Below is a small trained network, with its code and all its weights. Each question gives an input and a class and asks what happens when units are switched off, that is, made to give their printed mean instead of their output.

import numpy as np


def w(rows, s, z=0):
    codes = np.array(rows[::2]) - 128.0
    scale = np.full(codes.shape[1], s)
    scale[-1] = z or s
    return codes * scale


def norm(h):
    return h / np.sqrt((h * h).mean(-1, keepdims=True) + 1e-5)


def f(y):
    return np.maximum(y, 0)


def log_softmax(a):
    a = a - a.max(-1, keepdims=True)
    return a - np.log(np.exp(a).sum(-1, keepdims=True))


def net(x, mask):
    res = np.array(x, float).reshape(1, 4) / 4 @ E
    u = 0
    for l in range(3):
        y = f(norm(res) @ A[l][:, :-1].T + A[l][:, -1])
        res = res + np.where(mask[u : u + 5], y, B[l][:, -1]) @ B[l][:, :-1]
        u += 5
    return log_softmax(norm(res)[-1] @ U[:, :-1].T + U[:, -1])


A, B = {}, {}
E = w([
[108,135,159,139],'x0',
[159,255,91,201],'x1',
[28,154,51,121],'x2',
[250,86,150,124],'x3',
],0.0075)
A[0] = w([
[230,192,112,187,8],'L0N1',
[18,2,155,160,134],'L0N2',
[170,197,88,248,184],'L0N3',
[218,43,152,172,255],'L0N4',
[46,226,77,123,29],'L0N5',
],0.008,0.0035)
B[0] = w([
[228,181,177,115,194],'L0N1',
[196,138,145,91,232],'L0N2',
[108,216,221,216,248],'L0N3',
[202,47,108,154,253],'L0N4',
[179,1,152,149,215],'L0N5',
],0.0074,0.0061)
A[1] = w([
[3,45,116,12,70],'L1N1',
[13,163,66,245,101],'L1N2',
[55,105,126,55,34],'L1N3',
[31,134,108,27,2],'L1N4',
[228,14,50,127,161],'L1N5',
],0.0081,0.0055)
B[1] = w([
[130,202,98,89,198],'L1N1',
[73,61,126,220,184],'L1N2',
[38,255,30,99,149],'L1N3',
[30,198,84,79,148],'L1N4',
[21,147,181,117,254],'L1N5',
],0.0089,0.0076)
A[2] = w([
[82,102,188,27,177],'L2N1',
[144,168,191,216,169],'L2N2',
[102,214,255,75,113],'L2N3',
[135,124,80,152,1],'L2N4',
[47,100,114,37,68],'L2N5',
],0.0094,0.0062)
B[2] = w([
[155,71,46,102,244],'L2N1',
[42,193,114,136,254],'L2N2',
[164,101,77,50,216],'L2N3',
[206,254,74,163,128],'L2N4',
[208,255,154,4,190],'L2N5',
],0.0093,0.0074)
U = w([
[164,70,78,39,157],'0',
[119,220,151,195,169],'1',
[99,182,77,61,63],'2',
[84,111,95,225,130],'3',
[184,8,142,150,172],'4',
[238,167,175,212,3],'5',
],0.015,0.0037)

Each question gives the input, the list of numbers given to net, and the class t.
The units are the neurons (one row each of A and B). Each row of codes is followed by its name. A weight is (code - 128) times the scale printed after its matrix; where a second scale follows, it is the last column's (A, B and U).
mask holds one flag per neuron, layer by layer. A switched-off neuron (its flag False) gives its mean, the last column of its row in B, instead of its output. The means were averaged over made-up inputs and are rounded, as every weight is.
A unit's drop is (log p(t) with every unit on - log p(t) with that unit switched off) / (log p(t) with every unit on - log p(t) with every unit switched off).
The circuit of an input: a set's keep is (log p(t) with only the set's units on - log p(t) with every unit switched off) / (log p(t) with every unit on - log p(t) with every unit switched off). Starting from the 12 units with the biggest drops (on a tie, the unit counted first), units are removed one at a time, each time the one whose removal leaves the highest keep (on an exact tie, the one counted first), for as long as the keep stays at least 0.8.
circuit, biggest first: the units of the circuit, biggest drop first
unit that matters most: the unit with the biggest drop
k most important neurons: the k neurons with the biggest drops, biggest first
k most important neurons of layer l: the k neurons of layer l with the biggest drops, biggest first
drop of u: that unit's drop, to one decimal
input [0,6,1,-2], class 3: 2 most important neurons -> (L2N5, L0N2)
input [-2,1,0,-1], class 1: circuit, biggest first -> (L0N3)
input [1,3,8,-8], class 3: 2 most important neurons -> (L1N2, L0N5)
input [-6,7,7,-6], class 3: circuit, biggest first -> (L1N2, L0N5)
input [7,-2,5,2], class 0: circuit, biggest first -> (L0N2, L2N3)
input [0,5,7,-1], class 3: circuit, biggest first -> (L1N2, L0N5)
input [-1,3,3,0], class 3: circuit, biggest first -> (L2N5, L0N5)
input [-7,1,6,6], class 1: 3 most important neurons of layer 2 -> (L2N1, L2N2, L2N5)
input [4,2,6,5], class 1: 2 most important neurons of layer 2 -> (L2N2, L2N1)
input [3,-1,-8,2], class 4: 3 most important neurons -> (L0N4, L0N3, L2N5)
input [-8,1,0,-2], class 1: 2 most important neurons -> (L0N3, L2N1)
input [4,-1,-1,3], class 4: 2 most important neurons -> (L0N4, L1N1)
input [-5,8,3,-5], class 3: 2 most important neurons of layer 0 -> (L0N5, L0N2)
input [5,1,4,5], class 1: unit that matters most -> L2N2
input [-6,2,3,-3], class 3: drop of L1N2 -> 0.1
input [-5,3,2,-5], class 3: drop of L1N2 -> 0.2
input [8,4,8,-8], class 3: drop of L2N5 -> 0.1
